Below is a small trained network, with its code and all its weights. Each question gives an input and a target symbol and asks what happens when units are switched off, that is, made to give their printed mean instead of their output.

import numpy as np


def w(rows, s, z=0):
    codes = np.array(rows[::2]) - 128.0
    scale = np.full(codes.shape[1], s)
    scale[-1] = z or s
    return codes * scale


def norm(h):
    return h / np.sqrt((h * h).mean(-1, keepdims=True) + 1e-5)


def f(y):
    return np.maximum(y, 0)


def softmax(a):
    e = np.exp(a - a.max(-1, keepdims=True))
    return e / e.sum(-1, keepdims=True)


def log_softmax(a):
    a = a - a.max(-1, keepdims=True)
    return a - np.log(np.exp(a).sum(-1, keepdims=True))


def net(x, mask):
    ids = ['αβζηλξ'.index(c) for c in x.split()]
    T = len(ids)
    res = E[ids] + P[:T]
    r = norm(res)
    for j in range(3):
        rows = slice(4 * j, 4 * j + 4)
        q, k, v = (r @ M[0][rows].T for M in (Q, K, V))
        z = softmax(np.where(np.tri(T) > 0, q @ k.T / 4**0.5, -1e9)) @ v
        o = O[0][rows]
        res = res + np.where(mask[j], z, o[:, -1]) @ o[:, :-1]
    y = f(norm(res) @ A[0][:, :-1].T + A[0][:, -1])
    res = res + np.where(mask[3:15], y, B[0][:, -1]) @ B[0][:, :-1]
    return log_softmax(norm(res)[-1] @ U[:, :-1].T + U[:, -1])


Q, K, V, O, A, B = {}, {}, {}, {}, {}, {}
E = w([
[139,81,151,139,86,89,110],'α',
[100,158,105,184,130,158,254],'β',
[201,115,45,120,125,207,126],'ζ',
[213,73,146,131,137,184,157],'η',
[135,202,173,110,114,131,103],'λ',
[143,168,15,131,164,153,125],'ξ',
],0.02)
P = w([
[153,124,131,52,36,92,174],'0',
[125,137,139,51,64,143,155],'1',
[107,118,133,9,105,104,167],'2',
[159,127,139,110,57,70,151],'3',
[141,164,162,119,100,158,153],'4',
[167,99,164,19,147,57,132],'5',
[108,122,128,118,118,134,124],'6',
[176,173,156,123,154,166,117],'7',
[173,145,138,183,132,66,145],'8',
[120,109,137,151,149,137,80],'9',
[146,117,158,114,233,107,115],'10',
[140,110,130,155,123,80,136],'11',
],0.015)
Q[0] = w([
[90,146,145,55,172,111,97],'H1',
[180,149,133,133,84,92,92],'H1',
[165,162,164,101,134,180,101],'H1',
[3,119,152,139,111,113,145],'H1',
[75,134,132,75,152,97,160],'H2',
[147,40,86,104,145,136,124],'H2',
[168,58,122,173,139,173,216],'H2',
[117,128,83,195,98,85,182],'H2',
[103,158,143,115,163,47,191],'H3',
[97,7,46,150,148,92,102],'H3',
[57,187,122,152,97,103,149],'H3',
[133,112,98,241,84,116,182],'H3',
],0.031)
K[0] = w([
[210,151,114,96,102,75,139],'H1',
[128,119,141,165,112,105,50],'H1',
[171,180,165,129,197,101,106],'H1',
[123,114,140,81,51,165,195],'H1',
[129,143,98,179,57,114,195],'H2',
[200,151,133,223,156,120,88],'H2',
[63,102,115,220,230,121,134],'H2',
[40,87,146,152,98,207,115],'H2',
[72,88,87,125,32,95,127],'H3',
[134,161,143,252,102,221,82],'H3',
[83,114,140,76,57,178,155],'H3',
[18,74,140,128,170,201,62],'H3',
],0.026)
V[0] = w([
[97,83,111,115,159,144,199],'H1',
[85,248,148,85,111,82,59],'H1',
[115,165,179,73,148,135,152],'H1',
[167,154,203,97,136,151,152],'H1',
[129,96,136,181,50,64,90],'H2',
[111,198,57,136,141,63,113],'H2',
[160,96,105,144,183,94,158],'H2',
[160,130,202,153,106,142,149],'H2',
[51,171,146,133,157,134,135],'H3',
[101,120,73,125,104,118,192],'H3',
[124,57,175,141,167,127,176],'H3',
[114,120,84,96,145,22,113],'H3',
],0.017)
O[0] = w([
[148,145,174,209,69,99,128,64],'H1',
[86,99,221,18,209,95,146,254],'H1',
[148,149,205,126,209,80,150,182],'H1',
[148,206,106,149,241,124,154,190],'H1',
[78,130,48,57,20,125,149,93],'H2',
[254,32,129,112,146,133,112,137],'H2',
[173,138,124,204,94,112,102,79],'H2',
[47,144,104,131,155,171,202,156],'H2',
[90,106,183,97,167,52,111,83],'H3',
[151,82,67,201,142,141,54,140],'H3',
[133,88,44,115,146,105,225,66],'H3',
[28,42,141,136,38,195,86,157],'H3',
],0.01,0.015)
A[0] = w([
[129,132,130,137,184,71,82,105],'N1',
[85,86,143,167,89,133,169,111],'N2',
[72,152,221,30,183,104,155,101],'N3',
[154,213,112,159,123,135,92,95],'N4',
[133,98,171,133,85,118,104,60],'N5',
[83,172,134,172,160,154,143,107],'N6',
[107,106,176,248,116,153,254,49],'N7',
[170,119,192,170,142,134,177,139],'N8',
[140,146,117,165,131,200,152,173],'N9',
[101,92,48,128,163,36,82,2],'N10',
[69,128,120,168,116,97,39,129],'N11',
[111,167,123,157,110,133,215,59],'N12',
],0.021,0.0043)
B[0] = w([
[85,149,128,124,64,142,171,152],'N1',
[83,170,114,118,104,132,147,134],'N2',
[95,160,140,44,253,137,201,255],'N3',
[67,163,127,150,190,125,84,143],'N4',
[151,95,145,104,169,140,70,137],'N5',
[169,85,127,138,101,110,130,149],'N6',
[156,154,204,204,144,226,218,148],'N7',
[124,120,102,102,55,110,87,148],'N8',
[105,166,154,125,117,62,119,146],'N9',
[67,43,113,189,188,61,160,130],'N10',
[199,90,157,98,99,131,138,137],'N11',
[174,75,166,157,71,187,107,142],'N12',
],0.025,0.035)
U = w([
[81,108,72,57,40,130,121,139],'α',
[97,10,79,158,155,57,144,16],'β',
[93,174,75,141,163,98,33,23],'ζ',
[170,122,147,179,131,196,165,2],'η',
[124,108,128,32,209,148,159,201],'λ',
[225,48,112,72,138,119,50,218],'ξ',
],0.011,0.0015)

Each question gives the input, a string of symbols that net reads in full, and the target symbol t.
The units are the heads (4 rows each of Q, K, V and O) and the neurons (one row each of A and B). Each row of codes is followed by its name. A weight is (code - 128) times the scale printed after its matrix; where a second scale follows, it is the last column's (O, A, B and U).
mask holds one flag per unit, heads first, then neurons. A switched-off unit (its flag False) gives its mean, the last column of its rows in O or B, instead of its output. The means were averaged over made-up inputs and are rounded, as every weight is.
A unit's drop is (log p(t) with every unit on - log p(t) with that unit switched off) / (log p(t) with every unit on - log p(t) with every unit switched off).
The circuit of an input: a set's keep is (log p(t) with only the set's units on - log p(t) with every unit switched off) / (log p(t) with every unit on - log p(t) with every unit switched off). Starting from the 12 units with the biggest drops (on a tie, the unit counted first), units are removed one at a time, each time the one whose removal leaves the highest keep (on an exact tie, the one counted first), for as long as the keep stays at least 0.8.
units of the circuit, in order: the units of the circuit, biggest drop first
unit that matters most: the unit with the biggest drop
top k neurons: the k neurons with the biggest drops, biggest first
heads that matter: for each layer, one digit per head in row order, 1 if its drop is at least 0.15 and else 0, layers parted by /
drop when u is switched off: that unit's drop, to one decimal
input α λ λ λ ζ α ζ, target ζ: top 2 neurons : [N3 N4]
input λ α λ β ζ λ α, target ζ: units of the circuit, in order : [H3 H1 N3 N4]
input ξ ζ α ξ α β ξ, target α: units of the circuit, in order : [H1 N3]
input λ λ β, target η: units of the circuit, in order : [H1 N3]
input λ λ α η λ λ ξ ζ ζ, target ξ: units of the circuit, in order : [H2 N3]
input ζ ζ λ α λ α β ξ ζ α, target ξ: unit that matters most : H1
input η λ η ζ α, target η: units of the circuit, in order : [H1 N3 H3]
input λ λ λ λ λ η ξ ξ α ξ, target ξ: heads that matter : 100
input η ξ λ λ λ β ξ α β α, target α: heads that matter : 110
input ξ λ β ζ ζ ξ, target ζ: heads that matter : 101
input ζ α λ λ ξ ζ λ λ β β η ζ, target η: heads that matter : 000
input λ λ α ξ η, target ξ: units of the circuit, in order : [N3 H2]
input ζ ζ η ζ, target η: top 2 neurons : [N3 N7]
input β λ α, target β: heads that matter : 101
input β λ λ ζ λ λ ξ β λ ξ, target β: units of the circuit, in order : [H3 H1 N10]
input λ α η ξ ξ ξ α α, target ξ: heads that matter : 000
input ξ λ ξ ζ λ λ β ξ ξ, target β: heads that matter : 001
input β λ ζ ζ η η, target η: heads that matter : 100
input α λ α, target α: heads that matter : 100
input λ β λ λ λ η β λ α, target β: heads that matter : 001
input λ ξ ζ ζ α α, target ζ: heads that matter : 101
input ξ λ ξ ξ α λ α α η, target η: heads that matter : 000
input λ ζ ζ β α α ζ ξ, target α: heads that matter : 101
input ξ λ η β β ζ, target ζ: units of the circuit, in order : [H1 N3 N4]
input λ λ η η ξ α η, target ξ: drop when N3 is switched off : 0.4
input β η η α ξ λ λ ζ β ζ α ξ, target ζ: drop when N3 is switched off : 0.3
